Below is a small trained network, with its code and all its weights. Each question gives an input and a target symbol and asks what happens when units are switched off, that is, made to give their printed mean instead of their output.

import numpy as np


def w(rows, s, z=0):
    codes = np.array(rows[::2]) - 128.0
    scale = np.full(codes.shape[1], s)
    scale[-1] = z or s
    return codes * scale


def norm(h):
    return h / np.sqrt((h * h).mean(-1, keepdims=True) + 1e-5)


def f(y):
    return np.maximum(y, 0)


def softmax(a):
    e = np.exp(a - a.max(-1, keepdims=True))
    return e / e.sum(-1, keepdims=True)


def log_softmax(a):
    a = a - a.max(-1, keepdims=True)
    return a - np.log(np.exp(a).sum(-1, keepdims=True))


def net(x, mask):
    ids = ['αβγδζηθλξπστφψω'.index(c) for c in x.split()]
    T = len(ids)
    res = E[ids] + P[:T]
    u = 0
    for l in range(2):
        r = norm(res)
        for j in range(2):
            rows = slice(4 * j, 4 * j + 4)
            q, k, v = (r @ M[l][rows].T for M in (Q, K, V))
            z = softmax(np.where(np.tri(T) > 0, q @ k.T / 4**0.5, -1e9)) @ v
            o = O[l][rows]
            res = res + np.where(mask[u + j], z, o[:, -1]) @ o[:, :-1]
        u += 2
        y = f(norm(res) @ A[l][:, :-1].T + A[l][:, -1])
        res = res + np.where(mask[u : u + 8], y, B[l][:, -1]) @ B[l][:, :-1]
        u += 8
    return log_softmax(norm(res)[-1] @ U[:, :-1].T + U[:, -1])


Q, K, V, O, A, B = {}, {}, {}, {}, {}, {}
E = w([
[35,99,183,126],'α',
[171,154,69,110],'β',
[82,150,64,143],'γ',
[220,115,59,78],'δ',
[154,164,79,124],'ζ',
[16,96,161,134],'η',
[158,91,185,69],'θ',
[134,132,5,99],'λ',
[89,112,226,135],'ξ',
[13,105,130,164],'π',
[68,145,57,142],'σ',
[124,136,14,110],'τ',
[65,167,145,214],'φ',
[113,160,213,194],'ψ',
[205,151,138,108],'ω',
],0.016)
P = w([
[173,1,74,174],'0',
[145,46,67,142],'1',
[135,74,69,133],'2',
[130,96,70,121],'3',
[124,118,71,117],'4',
[120,143,71,107],'5',
[113,156,78,107],'6',
[105,172,78,106],'7',
[107,186,86,105],'8',
[107,189,93,114],'9',
[111,194,102,128],'10',
[123,183,108,147],'11',
[146,182,119,175],'12',
[162,168,145,218],'13',
],0.0077)
Q[0] = w([
[125,88,124,135],'L0H1',
[147,106,123,158],'L0H1',
[131,126,131,112],'L0H1',
[118,154,148,113],'L0H1',
[193,54,168,135],'L0H2',
[132,160,75,74],'L0H2',
[147,106,170,74],'L0H2',
[112,117,120,251],'L0H2',
],0.012)
K[0] = w([
[134,155,127,109],'L0H1',
[146,134,150,139],'L0H1',
[130,138,124,145],'L0H1',
[127,116,102,119],'L0H1',
[105,182,237,162],'L0H2',
[184,215,105,73],'L0H2',
[77,119,167,76],'L0H2',
[152,83,114,254],'L0H2',
],0.0096)
V[0] = w([
[117,223,148,105],'L0H1',
[81,215,139,80],'L0H1',
[133,138,97,142],'L0H1',
[93,255,156,20],'L0H1',
[128,126,130,123],'L0H2',
[134,125,92,132],'L0H2',
[120,127,134,131],'L0H2',
[137,133,134,125],'L0H2',
],0.009)
O[0] = w([
[198,61,117,168,37],'L0H1',
[252,73,143,215,39],'L0H1',
[136,99,148,108,165],'L0H1',
[239,11,159,255,2],'L0H1',
[124,129,130,127,128],'L0H2',
[73,152,142,183,194],'L0H2',
[144,135,121,103,108],'L0H2',
[130,109,129,139,127],'L0H2',
],0.0064,0.0039)
A[0] = w([
[191,84,119,108,177],'L0N1',
[134,8,169,36,99],'L0N2',
[59,96,254,126,253],'L0N3',
[115,181,142,66,118],'L0N4',
[158,162,70,180,218],'L0N5',
[164,133,247,72,168],'L0N6',
[166,100,134,162,151],'L0N7',
[146,237,171,148,157],'L0N8',
],0.0096,0.0025)
B[0] = w([
[98,187,139,80,170],'L0N1',
[134,186,116,78,150],'L0N2',
[87,8,74,84,240],'L0N3',
[67,159,113,142,254],'L0N4',
[93,168,90,141,230],'L0N5',
[140,121,172,39,185],'L0N6',
[121,128,112,113,138],'L0N7',
[89,135,168,124,212],'L0N8',
],0.017,0.0051)
Q[1] = w([
[192,98,125,205],'L1H1',
[107,153,156,159],'L1H1',
[195,72,169,202],'L1H1',
[167,107,130,175],'L1H1',
[251,140,206,179],'L1H2',
[186,121,141,144],'L1H2',
[96,160,141,140],'L1H2',
[167,113,169,131],'L1H2',
],0.028)
K[1] = w([
[23,141,109,74],'L1H1',
[140,93,59,151],'L1H1',
[49,164,77,19],'L1H1',
[68,137,111,91],'L1H1',
[1,140,66,16],'L1H2',
[73,144,130,98],'L1H2',
[170,108,115,98],'L1H2',
[59,136,71,129],'L1H2',
],0.016)
V[1] = w([
[88,206,147,217],'L1H1',
[95,100,221,86],'L1H1',
[121,44,46,183],'L1H1',
[41,60,203,184],'L1H1',
[5,111,118,219],'L1H2',
[170,76,39,151],'L1H2',
[202,194,30,189],'L1H2',
[155,43,47,140],'L1H2',
],0.016)
O[1] = w([
[85,152,185,215,160],'L1H1',
[133,75,196,88,112],'L1H1',
[117,91,48,175,120],'L1H1',
[94,28,193,177,120],'L1H1',
[133,62,130,251,254],'L1H2',
[91,94,66,127,32],'L1H2',
[13,131,148,118,80],'L1H2',
[113,81,43,132,26],'L1H2',
],0.018,0.0057)
A[1] = w([
[197,115,129,161,220],'L1N1',
[108,113,63,138,30],'L1N2',
[120,89,188,181,12],'L1N3',
[88,188,123,182,106],'L1N4',
[45,128,177,65,214],'L1N5',
[164,199,64,249,55],'L1N6',
[58,122,102,132,253],'L1N7',
[109,59,146,110,200],'L1N8',
],0.018,0.0018)
B[1] = w([
[157,108,99,98,157],'L1N1',
[138,80,103,98,173],'L1N2',
[247,130,80,141,199],'L1N3',
[95,233,124,213,255],'L1N4',
[248,152,58,163,234],'L1N5',
[42,12,234,17,247],'L1N6',
[172,114,41,162,226],'L1N7',
[113,230,135,87,201],'L1N8',
],0.018,0.0088)
U = w([
[149,85,81,123,72],'α',
[101,149,138,144,67],'β',
[100,123,140,158,157],'γ',
[127,235,12,119,211],'δ',
[107,152,166,172,86],'ζ',
[160,63,58,150,87],'η',
[147,151,142,50,90],'θ',
[61,115,82,103,162],'λ',
[159,71,124,40,220],'ξ',
[153,102,75,171,5],'π',
[105,122,128,151,88],'σ',
[52,115,94,113,225],'τ',
[173,103,133,254,154],'φ',
[192,100,143,147,56],'ψ',
[187,198,236,122,180],'ω',
],0.011,0.0027)

Each question gives the input, a string of symbols that net reads in full, and the target symbol t.
The units are the heads (4 rows each of Q, K, V and O) and the neurons (one row each of A and B). Each row of codes is followed by its name. A weight is (code - 128) times the scale printed after its matrix; where a second scale follows, it is the last column's (O, A, B and U).
mask holds one flag per unit, layer by layer, with each layer's heads first. A switched-off unit (its flag False) gives its mean, the last column of its rows in O or B, instead of its output. The means were averaged over made-up inputs and are rounded, as every weight is.
A unit's drop is (log p(t) with every unit on - log p(t) with that unit switched off) / (log p(t) with every unit on - log p(t) with every unit switched off).
The circuit of an input: a set's keep is (log p(t) with only the set's units on - log p(t) with every unit switched off) / (log p(t) with every unit on - log p(t) with every unit switched off). Starting from the 12 units with the biggest drops (on a tie, the unit counted first), units are removed one at a time, each time the one whose removal leaves the highest keep (on an exact tie, the one counted first), for as long as the keep stays at least 0.8.
units of the circuit, in order: the units of the circuit, biggest drop first
unit that matters most: the unit with the biggest drop
k most important neurons: the k neurons with the biggest drops, biggest first
top k neurons in layer l: the k neurons of layer l with the biggest drops, biggest first
which heads matter: for each layer, one digit per head in row order, 1 if its drop is at least 0.15 and else 0, layers parted by /
input β η ω δ φ δ σ ω ψ η σ δ ψ, target δ: 3 most important neurons : [L0N3, L0N8, L0N6]
input δ φ δ λ ξ λ, target ξ: which heads matter : 10 / 01
input η η δ θ δ η δ ξ ω ζ, target ω: which heads matter : 10 / 01
input φ π φ δ τ ξ θ, target ξ: units of the circuit, in order : [L1N4]
input ω η β δ ω ξ ξ τ δ π σ δ δ ψ, target δ: units of the circuit, in order : [L0H1, L1H1]
input δ ω δ η ζ τ ω, target ω: 2 most important neurons : [L0N3, L1N6]
input ψ δ ψ τ τ, target τ: which heads matter : 10 / 00
input ω η δ τ τ, target τ: which heads matter : 10 / 10
input λ δ ψ ω γ δ φ ξ, target ξ: 2 most important neurons : [L0N3, L0N5]
input φ ψ λ σ ω, target ω: units of the circuit, in order : [L0H1, L0N3, L1H2]
input ψ φ φ σ, target φ: which heads matter : 10 / 10
input φ ω ω δ ξ φ, target φ: 3 most important neurons : [L0N4, L0N6, L0N2]
input η φ λ ω δ ω ω φ ω ω φ η, target φ: top 3 neurons in layer 0 : [L0N4, L0N1, L0N6]
input ψ ω φ δ δ δ α δ δ τ ξ σ, target ξ: units of the circuit, in order : [L1H2, L1N6]
input ω τ ω ξ τ, target ξ: which heads matter : 10 / 01
input ξ ψ ω ω ω ω ξ ω, target ξ: which heads matter : 00 / 01
input δ γ ξ ω τ λ ω ξ δ φ φ, target φ: unit that matters most : L0H1
input δ π ω ω δ, target ω: which heads matter : 10 / 00
input β ω β, target ω: 2 most important neurons : [L0N3, L0N5]
input φ π φ α λ λ δ ξ ω φ δ ω β, target ω: 2 most important neurons : [L0N1, L0N3]
input δ ω α θ ξ δ δ δ δ η ω φ φ ζ, target φ: most important neuron : [L0N8]
input φ τ δ ω τ ξ, target ξ: 2 most important neurons : [L0N5, L0N3]
input α π γ ω ψ λ δ φ β γ ξ δ δ ξ, target δ: top 2 neurons in layer 1 : [L1N6, L1N5]
input ψ η ω δ φ φ ω σ τ ζ θ ξ τ, target ξ: 3 most important neurons : [L0N5, L1N6, L0N6]
input δ ζ ψ ψ η ω α α δ β λ δ ξ, target δ: 2 most important neurons : [L0N3, L1N6]
input δ π δ ξ δ δ δ ζ ζ ξ σ ξ θ, target ξ: 2 most important neurons : [L0N3, L1N4]
input τ ψ ω ζ α φ φ ζ, target φ: units of the circuit, in order : [L1H2]
